Below are the code and all the weights of a small trained network. Each question names an input and a target symbol and asks about switching units off, where a switched-off unit gives its printed mean instead of its output.

import numpy as np


def w(rows, s, z=0):
    codes = np.array(rows[::2]) - 128.0
    scale = np.full(codes.shape[1], s)
    scale[-1] = z or s
    return codes * scale


def f(y):
    return np.maximum(y, 0)


def softmax(a):
    e = np.exp(a - a.max(-1, keepdims=True))
    return e / e.sum(-1, keepdims=True)


def log_softmax(a):
    a = a - a.max(-1, keepdims=True)
    return a - np.log(np.exp(a).sum(-1, keepdims=True))


def net(x, mask):
    ids = ['ΘΩαβεζηλμξπσ'.index(c) for c in x.split()]
    T = len(ids)
    res = E[ids] + P[:T]
    u = 0
    for l in range(3):
        q, k, v = (res @ M[l].T for M in (Q, K, V))
        z = softmax(np.where(np.tri(T) > 0, q @ k.T / 3**0.5, -1e9)) @ v
        res = res + np.where(mask[u], z, O[l][:, -1]) @ O[l][:, :-1]
        u += 1
        y = f(res @ A[l][:, :-1].T + A[l][:, -1])
        res = res + np.where(mask[u : u + 8], y, B[l][:, -1]) @ B[l][:, :-1]
        u += 8
    return log_softmax(res[-1] @ U[:, :-1].T + U[:, -1])


Q, K, V, O, A, B = {}, {}, {}, {}, {}, {}
E = w([
[200,152,135],'Θ',
[216,126,196],'Ω',
[122,157,3],'α',
[40,56,141],'β',
[66,79,41],'ε',
[105,123,227],'ζ',
[110,186,104],'η',
[173,102,222],'λ',
[128,113,172],'μ',
[115,215,82],'ξ',
[144,119,68],'π',
[103,162,147],'σ',
],0.019)
P = w([
[153,48,101],'0',
[217,220,77],'1',
[77,159,130],'2',
[173,26,72],'3',
[222,232,85],'4',
[8,195,249],'5',
[183,19,42],'6',
[225,238,93],'7',
[11,193,252],'8',
[186,12,24],'9',
[226,234,83],'10',
[7,188,254],'11',
],0.0055)
Q[0] = w([
[77,185,189],'0.h1',
[9,149,71],'0.h1',
[80,107,151],'0.h1',
],0.013)
K[0] = w([
[205,158,86],'0.h1',
[190,162,159],'0.h1',
[76,1,137],'0.h1',
],0.0075)
V[0] = w([
[86,110,54],'0.h1',
[254,77,127],'0.h1',
[213,125,191],'0.h1',
],0.0091)
O[0] = w([
[243,155,99,2],'0.h1',
[79,134,151,134],'0.h1',
[254,148,88,244],'0.h1',
],0.0071,0.0008)
A[0] = w([
[33,136,64,46],'0.n1',
[155,4,121,66],'0.n2',
[194,225,67,4],'0.n3',
[157,86,92,127],'0.n4',
[82,60,157,240],'0.n5',
[35,106,62,146],'0.n6',
[197,101,168,210],'0.n7',
[77,77,165,35],'0.n8',
],0.011,0.0026)
B[0] = w([
[206,137,255,207],'0.n1',
[37,167,90,177],'0.n2',
[188,159,70,254],'0.n3',
[201,97,174,157],'0.n4',
[145,185,88,212],'0.n5',
[138,134,190,214],'0.n6',
[177,93,152,231],'0.n7',
[157,99,30,171],'0.n8',
],0.009,0.0047)
Q[1] = w([
[49,73,1],'1.h1',
[219,77,121],'1.h1',
[84,96,110],'1.h1',
],0.0064)
K[1] = w([
[165,224,2],'1.h1',
[87,243,115],'1.h1',
[164,153,72],'1.h1',
],0.0037)
V[1] = w([
[50,52,206],'1.h1',
[253,117,85],'1.h1',
[158,37,212],'1.h1',
],0.0039)
O[1] = w([
[254,9,169,35],'1.h1',
[224,26,172,252],'1.h1',
[69,62,214,176],'1.h1',
],0.0078,0.0021)
A[1] = w([
[18,193,168,171],'1.n1',
[180,183,170,75],'1.n2',
[163,63,240,158],'1.n3',
[110,98,33,142],'1.n4',
[106,44,2,150],'1.n5',
[142,153,228,76],'1.n6',
[178,68,146,95],'1.n7',
[206,97,207,2],'1.n8',
],0.0093,0.0055)
B[1] = w([
[37,62,231,198],'1.n1',
[143,29,57,213],'1.n2',
[163,126,174,255],'1.n3',
[83,113,120,145],'1.n4',
[18,2,53,140],'1.n5',
[197,37,146,208],'1.n6',
[159,158,50,175],'1.n7',
[165,203,68,200],'1.n8',
],0.0065,0.0073)
Q[2] = w([
[175,154,146],'2.h1',
[129,101,141],'2.h1',
[247,179,147],'2.h1',
],0.014)
K[2] = w([
[199,49,87],'2.h1',
[145,140,253],'2.h1',
[115,228,200],'2.h1',
],0.0055)
V[2] = w([
[141,123,2],'2.h1',
[136,50,170],'2.h1',
[143,47,9],'2.h1',
],0.0064)
O[2] = w([
[161,2,134,30],'2.h1',
[15,94,53,251],'2.h1',
[33,201,14,87],'2.h1',
],0.0042,0.002)
A[2] = w([
[47,159,188,175],'2.n1',
[166,204,38,228],'2.n2',
[164,114,130,169],'2.n3',
[199,212,128,161],'2.n4',
[141,9,200,122],'2.n5',
[200,122,77,101],'2.n6',
[199,155,97,56],'2.n7',
[163,246,69,2],'2.n8',
],0.013,0.0079)
B[2] = w([
[127,112,200,191],'2.n1',
[148,204,136,248],'2.n2',
[212,153,85,194],'2.n3',
[16,156,183,244],'2.n4',
[207,174,36,232],'2.n5',
[81,69,189,223],'2.n6',
[81,2,165,205],'2.n7',
[73,51,7,182],'2.n8',
],0.0071,0.013)
U = w([
[123,66,158,26],'Θ',
[166,76,161,1],'Ω',
[110,67,138,40],'α',
[99,93,143,62],'β',
[191,185,108,106],'ε',
[154,141,113,196],'ζ',
[126,252,131,123],'η',
[172,116,131,184],'λ',
[153,117,83,149],'μ',
[103,161,102,148],'ξ',
[123,110,88,118],'π',
[108,142,204,205],'σ',
],0.017,0.0073)

Each question gives the input, a string of symbols that net reads in full, and the target symbol t.
The units are the heads (3 rows each of Q, K, V and O) and the neurons (one row each of A and B). Each row of codes is followed by its name. A weight is (code - 128) times the scale printed after its matrix; where a second scale follows, it is the last column's (O, A, B and U).
mask holds one flag per unit, layer by layer, with each layer's heads first. A switched-off unit (its flag False) gives its mean, the last column of its rows in O or B, instead of its output. The means were averaged over made-up inputs and are rounded, as every weight is.
A unit's drop is (log p(t) with every unit on - log p(t) with that unit switched off) / (log p(t) with every unit on - log p(t) with every unit switched off).
The circuit of an input: a set's keep is (log p(t) with only the set's units on - log p(t) with every unit switched off) / (log p(t) with every unit on - log p(t) with every unit switched off). Starting from the 12 units with the biggest drops (on a tie, the unit counted first), units are removed one at a time, each time the one whose removal leaves the highest keep (on an exact tie, the one counted first), for as long as the keep stays at least 0.8.
circuit, biggest first: the units of the circuit, biggest drop first
k most important neurons: the k neurons with the biggest drops, biggest first
k most important neurons of layer l: the k neurons of layer l with the biggest drops, biggest first
input ζ β π σ σ η Ω μ η σ η λ, target λ: 2 most important neurons -> (2.n5 1.n6)
input λ α λ ζ μ σ σ σ ζ μ π π, target σ: 4 most important neurons -> (1.n2 0.n7 2.n8 1.n6)
input μ Ω ζ λ Θ, target α: circuit, biggest first -> (2.n7 2.n6 2.n8 0.n3)
input λ η σ η η, target ξ: 4 most important neurons -> (2.n8 2.n2 0.n3 2.n4)
input η η η ξ σ π η Θ, target α: 3 most important neurons -> (2.n7 2.n8 2.n6)
input α μ η η, target η: circuit, biggest first -> (2.n2 1.h1)
input π μ λ Θ σ λ η, target η: circuit, biggest first -> (1.n6 1.n2 2.n2)
input ξ σ η, target σ: 3 most important neurons of layer 0 -> (0.n8 0.n5 0.n7)
input σ σ Θ, target σ: circuit, biggest first -> (2.n5)
input σ π σ α π σ α ζ, target ε: circuit, biggest first -> (2.n5 1.n6 2.n7)
input σ ζ Ω, target Ω: 2 most important neurons -> (2.n7 1.n8)
input Θ ε σ ζ σ μ ξ η, target ξ: 2 most important neurons -> (2.n8 0.n3)
input σ λ ζ σ σ σ λ Θ ζ ζ λ, target Ω: circuit, biggest first -> (1.n6 0.n7)
input σ η η σ η ξ, target σ: 3 most important neurons -> (2.n5 1.n1 0.n7)
input η α Θ ζ λ, target Ω: 2 most important neurons -> (1.n8 2.n7)
input η ε σ ξ, target ξ: 4 most important neurons of layer 2 -> (2.n8 2.n2 2.n4 2.n1)
input σ σ η Θ ζ, target ε: circuit, biggest first -> (2.n5 2.n7 1.n6)
input σ σ η η ζ σ η μ σ π Θ ξ, target σ: 2 most important neurons -> (1.n1 2.n5)
input σ η Ω, target Ω: 3 most important neurons -> (2.n7 1.n8 2.n6)
input σ ε λ σ ξ η Θ β, target σ: most important neuron -> (1.n2)
input σ ξ σ η σ η ζ ζ σ σ ζ π, target σ: 3 most important neurons -> (1.n2 0.n7 1.n6)
input β η ξ Θ ε μ ξ ε, target λ: 2 most important neurons -> (0.n1 0.n6)
input Θ σ π Ω σ η σ Ω, target Θ: 4 most important neurons of layer 2 -> (2.n7 2.n6 2.n4 2.n8)
input β σ ζ Θ σ μ Θ Ω ε, target ε: 2 most important neurons of layer 0 -> (0.n1 0.n6)
input σ Θ η ξ, target ξ: 2 most important neurons of layer 1 -> (1.n6 1.n1)
